Below are the code and all the weights of a small trained network. Each question names an input and a class and asks about switching units off, where a switched-off unit gives its printed mean instead of its output.

import numpy as np


def w(rows, s, z=0):
    codes = np.array(rows[::2]) - 128.0
    scale = np.full(codes.shape[1], s)
    scale[-1] = z or s
    return codes * scale


def f(y):
    return np.maximum(y, 0)


def log_softmax(a):
    a = a - a.max(-1, keepdims=True)
    return a - np.log(np.exp(a).sum(-1, keepdims=True))


def net(x, mask):
    res = np.array(x, float).reshape(1, 7) / 4 @ E
    y = f(res @ A[0][:, :-1].T + A[0][:, -1])
    res = res + np.where(mask, y, B[0][:, -1]) @ B[0][:, :-1]
    return log_softmax(res[-1] @ U[:, :-1].T + U[:, -1])


A, B = {}, {}
E = w([
[128,122,129,123,134,144,139,134,135,118],'x0',
[123,143,124,120,127,125,135,118,132,124],'x1',
[214,105,76,123,92,34,188,141,187,79],'x2',
[137,121,131,150,126,120,116,135,112,128],'x3',
[137,118,123,121,151,134,127,138,121,128],'x4',
[135,37,139,76,111,118,149,9,67,97],'x5',
[145,117,177,214,229,109,138,66,205,147],'x6',
],0.012)
A[0] = w([
[91,130,177,133,136,214,81,108,101,158,9],'N1',
[115,30,123,124,107,135,161,62,83,100,128],'N2',
[154,150,125,159,170,125,97,69,160,104,57],'N3',
[147,133,124,148,179,131,123,97,154,112,98],'N4',
[110,129,158,124,113,125,98,111,129,142,25],'N5',
[134,134,151,129,142,119,130,115,138,124,42],'N6',
[128,113,161,139,88,139,157,120,138,153,81],'N7',
[115,105,175,151,203,94,122,90,202,149,88],'N8',
[136,130,191,210,205,112,161,66,197,141,85],'N9',
[155,59,146,101,118,120,149,2,78,95,119],'N10',
[130,48,161,89,120,102,142,41,83,111,143],'N11',
[78,129,159,105,148,118,116,128,124,157,8],'N12',
[120,90,103,118,131,104,110,65,82,100,105],'N13',
[123,133,124,120,136,146,129,142,155,112,41],'N14',
[122,211,115,157,152,111,114,240,183,140,127],'N15',
[221,105,86,115,105,62,153,151,173,82,2],'N16',
[120,126,123,135,107,135,75,158,170,103,66],'N17',
[156,106,165,166,187,116,123,78,207,167,90],'N18',
[132,200,120,167,125,129,124,208,170,139,124],'N19',
[177,77,92,138,115,59,192,153,161,89,8],'N20',
[125,146,122,135,136,133,120,129,116,69,48],'N21',
[225,109,73,139,117,54,164,113,202,77,43],'N22',
[15,141,221,150,177,227,83,89,52,166,25],'N23',
[132,113,167,107,127,88,135,151,137,118,43],'N24',
[91,149,79,95,72,130,124,195,79,104,27],'N25',
[125,131,52,40,48,141,115,204,53,111,68],'N26',
[71,137,137,115,186,143,101,116,114,145,32],'N27',
[124,201,106,173,138,119,129,234,171,157,109],'N28',
],0.0096,0.0038)
B[0] = w([
[111,168,37,121,87,95,80,158,151,107,190],'N1',
[174,156,153,199,182,189,127,77,141,156,202],'N2',
[116,93,155,91,108,122,170,123,90,92,166],'N3',
[138,102,156,85,121,116,118,128,68,129,162],'N4',
[142,118,116,153,79,140,121,174,139,135,137],'N5',
[132,151,142,118,138,139,114,153,93,141,136],'N6',
[161,90,119,133,139,122,120,128,149,112,132],'N7',
[90,91,190,55,98,92,144,104,57,84,199],'N8',
[108,40,180,47,79,56,213,109,26,40,224],'N9',
[190,161,165,200,203,218,154,64,192,198,225],'N10',
[176,163,161,184,180,245,182,75,220,187,213],'N11',
[117,102,95,126,129,122,118,143,145,107,145],'N12',
[175,141,144,157,162,137,180,95,177,185,176],'N13',
[122,155,119,160,129,125,153,116,111,159,132],'N14',
[217,128,163,204,196,212,168,66,176,207,212],'N15',
[69,161,41,116,135,108,28,201,136,117,185],'N16',
[125,112,127,143,150,144,140,112,138,134,144],'N17',
[135,80,215,77,83,102,155,155,41,40,202],'N18',
[176,128,178,194,157,187,146,46,200,190,194],'N19',
[87,200,57,151,106,66,53,188,158,137,180],'N20',
[129,110,170,136,137,106,74,125,132,151,128],'N21',
[52,172,32,117,81,73,10,208,165,117,201],'N22',
[46,200,9,118,91,47,50,253,199,130,250],'N23',
[119,100,101,133,93,156,121,139,140,130,134],'N24',
[150,74,171,82,91,73,154,61,64,77,187],'N25',
[123,31,224,41,66,50,231,127,3,64,222],'N26',
[95,113,81,150,118,128,68,137,107,137,165],'N27',
[177,173,168,164,177,214,202,83,175,181,206],'N28',
],0.0066,0.018)
U = w([
[174,133,154,152,159,217,173,58,204,134,218],'0',
[116,60,174,67,63,94,181,92,16,50,148],'1',
[69,163,2,114,81,95,59,157,184,94,2],'2',
],0.0093,0.00086)

Each question gives the input, the list of numbers given to net, and the class t.
The units are the neurons (one row each of A and B). Each row of codes is followed by its name. A weight is (code - 128) times the scale printed after its matrix; where a second scale follows, it is the last column's (A, B and U).
mask holds one flag per neuron, in row order. A switched-off neuron (its flag False) gives its mean, the last column of its row in B, instead of its output. The means were averaged over made-up inputs and are rounded, as every weight is.
A unit's drop is (log p(t) with every unit on - log p(t) with that unit switched off) / (log p(t) with every unit on - log p(t) with every unit switched off).
The circuit of an input: a set's keep is (log p(t) with only the set's units on - log p(t) with every unit switched off) / (log p(t) with every unit on - log p(t) with every unit switched off). Starting from the 12 units with the biggest drops (on a tie, the unit counted first), units are removed one at a time, each time the one whose removal leaves the highest keep (on an exact tie, the one counted first), for as long as the keep stays at least 0.8.
units of the circuit, in order: the units of the circuit, biggest drop first
top k neurons: the k neurons with the biggest drops, biggest first
drop when u is switched off: that unit's drop, to one decimal
input [1,-1,8,7,0,-8,-4], class 0: top 4 neurons -> N15; N28; N19; N23
input [6,5,-7,6,5,0,8], class 1: units of the circuit, in order -> N9
input [-8,-3,-5,0,0,7,-6], class 0: top 2 neurons -> N11; N10
input [7,-2,-7,-5,-8,-7,-5], class 0: top 2 neurons -> N15; N28
input [-3,4,-3,2,2,2,-2], class 2: units of the circuit, in order -> N15; N9
input [-8,-7,1,4,-5,-4,-5], class 1: top 2 neurons -> N26; N10
input [-2,0,6,-6,-8,6,-5], class 0: top 3 neurons -> N10; N23; N11
input [0,3,-3,-5,-2,2,-2], class 2: top 4 neurons -> N15; N9; N28; N19
input [3,-6,6,-2,5,-8,-8], class 0: top 4 neurons -> N15; N28; N19; N9
input [1,-1,-7,8,6,-6,7], class 1: top 3 neurons -> N9; N18; N8
input [0,-5,-4,-2,-3,-3,4], class 1: top 2 neurons -> N9; N22
input [-3,0,3,-1,0,8,-7], class 0: drop when N10 is switched off -> 0.3
input [2,-1,-5,5,-3,2,6], class 1: drop when N9 is switched off -> 0.3
input [6,-4,-3,-6,-7,0,8], class 1: drop when N27 is switched off -> 0.0
input [8,7,-8,2,-5,-3,4], class 2: units of the circuit, in order -> N23
